Here is a tiny trained network, its code and every weight. The questions are about switching its units off for an input and a class, where a switched-off unit gives its printed mean instead of its output.

import numpy as np


def w(rows, s, z=0):
    codes = np.array(rows[::2]) - 128.0
    scale = np.full(codes.shape[1], s)
    scale[-1] = z or s
    return codes * scale


def norm(h):
    return h / np.sqrt((h * h).mean(-1, keepdims=True) + 1e-5)


def f(y):
    return np.maximum(y, 0)


def log_softmax(a):
    a = a - a.max(-1, keepdims=True)
    return a - np.log(np.exp(a).sum(-1, keepdims=True))


def net(x, mask):
    res = np.array(x, float).reshape(1, 7) / 4 @ E
    u = 0
    for l in range(3):
        y = f(norm(res) @ A[l][:, :-1].T + A[l][:, -1])
        res = res + np.where(mask[u : u + 5], y, B[l][:, -1]) @ B[l][:, :-1]
        u += 5
    return log_softmax(norm(res)[-1] @ U[:, :-1].T + U[:, -1])


A, B = {}, {}
E = w([
[170,62,197,157,137],'x0',
[21,141,140,178,174],'x1',
[108,32,169,60,93],'x2',
[129,135,165,191,55],'x3',
[108,75,70,147,128],'x4',
[122,126,143,51,251],'x5',
[157,139,156,83,91],'x6',
],0.003)
A[0] = w([
[111,184,254,126,90,171],'0.n0',
[110,142,136,235,52,195],'0.n1',
[26,119,125,109,118,6],'0.n2',
[96,48,137,45,29,187],'0.n3',
[123,145,176,83,138,104],'0.n4',
],0.0051,0.0015)
B[0] = w([
[126,85,53,208,172,217],'0.n0',
[195,1,145,82,127,249],'0.n1',
[72,231,92,109,175,160],'0.n2',
[157,11,79,201,170,252],'0.n3',
[113,72,134,172,48,161],'0.n4',
],0.0044,0.0034)
A[1] = w([
[255,138,56,151,83,76],'1.n0',
[221,88,189,85,183,156],'1.n1',
[91,87,40,180,123,253],'1.n2',
[83,249,74,239,181,142],'1.n3',
[106,44,98,166,89,180],'1.n4',
],0.0061,0.0023)
B[1] = w([
[114,209,115,100,129,212],'1.n0',
[139,119,100,254,96,212],'1.n1',
[177,141,181,75,128,253],'1.n2',
[147,92,99,45,136,197],'1.n3',
[190,53,149,68,152,246],'1.n4',
],0.0056)
A[2] = w([
[190,133,134,140,137,251],'2.n0',
[145,98,96,141,254,230],'2.n1',
[200,53,78,114,123,213],'2.n2',
[164,75,239,171,168,85],'2.n3',
[174,113,188,88,11,154],'2.n4',
],0.0055,0.0012)
B[2] = w([
[199,65,156,114,104,193],'2.n0',
[182,112,177,78,40,215],'2.n1',
[183,46,161,137,141,253],'2.n2',
[189,88,47,99,109,203],'2.n3',
[7,3,93,24,190,189],'2.n4',
],0.0038,0.0064)
U = w([
[47,149,192,149,164,38],'0',
[179,2,139,117,124,228],'1',
[101,168,125,148,114,70],'2',
[92,204,145,190,75,48],'3',
[3,139,135,197,111,1],'4',
[140,177,153,247,121,47],'5',
[73,233,85,77,140,175],'6',
],0.0092,0.0043)

Each question gives the input, the list of numbers given to net, and the class t.
The units are the neurons (one row each of A and B). Each row of codes is followed by its name. A weight is (code - 128) times the scale printed after its matrix; where a second scale follows, it is the last column's (A, B and U).
mask holds one flag per neuron, layer by layer. A switched-off neuron (its flag False) gives its mean, the last column of its row in B, instead of its output. The means were averaged over made-up inputs and are rounded, as every weight is.
A unit's drop is (log p(t) with every unit on - log p(t) with that unit switched off) / (log p(t) with every unit on - log p(t) with every unit switched off).
The circuit of an input: a set's keep is (log p(t) with only the set's units on - log p(t) with every unit switched off) / (log p(t) with every unit on - log p(t) with every unit switched off). Starting from the 12 units with the biggest drops (on a tie, the unit counted first), units are removed one at a time, each time the one whose removal leaves the highest keep (on an exact tie, the one counted first), for as long as the keep stays at least 0.8.
circuit, biggest first: the units of the circuit, biggest drop first
most important unit: the unit with the biggest drop
k most important neurons: the k neurons with the biggest drops, biggest first
top k neurons in layer l: the k neurons of layer l with the biggest drops, biggest first
drop when u is switched off: that unit's drop, to one decimal
input [-7,3,-8,-5,0,-2,7], class 6: most important unit : 1.n4
input [-4,-3,-3,-8,-6,1,-1], class 6: 3 most important neurons : 1.n4; 0.n1; 0.n3
input [-8,3,-8,-2,0,-5,-2], class 6: circuit, biggest first : 0.n3; 2.n2
input [-8,0,3,-4,-4,-3,-1], class 6: circuit, biggest first : 0.n1; 0.n2; 1.n4; 2.n2
input [-3,-1,-3,-6,-7,5,7], class 6: circuit, biggest first : 0.n1; 1.n4
input [7,-8,-6,-7,-8,6,-3], class 5: top 3 neurons in layer 1 : 1.n1; 1.n4; 1.n3
input [-8,-1,2,-7,-3,7,5], class 6: 2 most important neurons : 0.n1; 1.n4
input [-7,7,-8,7,-8,-5,3], class 1: 2 most important neurons : 0.n1; 1.n3
input [-1,4,-1,2,-2,5,-8], class 6: 2 most important neurons : 1.n4; 0.n3
input [4,-7,-7,-5,-7,-3,0], class 5: top 4 neurons in layer 1 : 1.n4; 1.n1; 1.n2; 1.n0
input [5,-4,-4,-6,-4,-4,5], class 5: 2 most important neurons : 1.n4; 1.n1
input [-3,-6,-4,1,3,5,3], class 2: top 3 neurons in layer 1 : 1.n4; 1.n0; 1.n1
input [-1,6,3,-7,-8,-3,-4], class 6: top 2 neurons in layer 0 : 0.n2; 0.n3
input [-1,8,-8,8,-8,-6,-2], class 1: most important unit : 0.n1
input [3,7,-7,-7,-5,3,-8], class 6: 2 most important neurons : 1.n4; 0.n1
input [-3,7,-3,1,0,4,6], class 6: drop when 1.n4 is switched off : 0.2
input [-8,7,-3,-7,-1,4,-6], class 6: drop when 1.n4 is switched off : 0.1
input [-8,5,3,1,1,7,2], class 6: drop when 2.n2 is switched off : 0.1
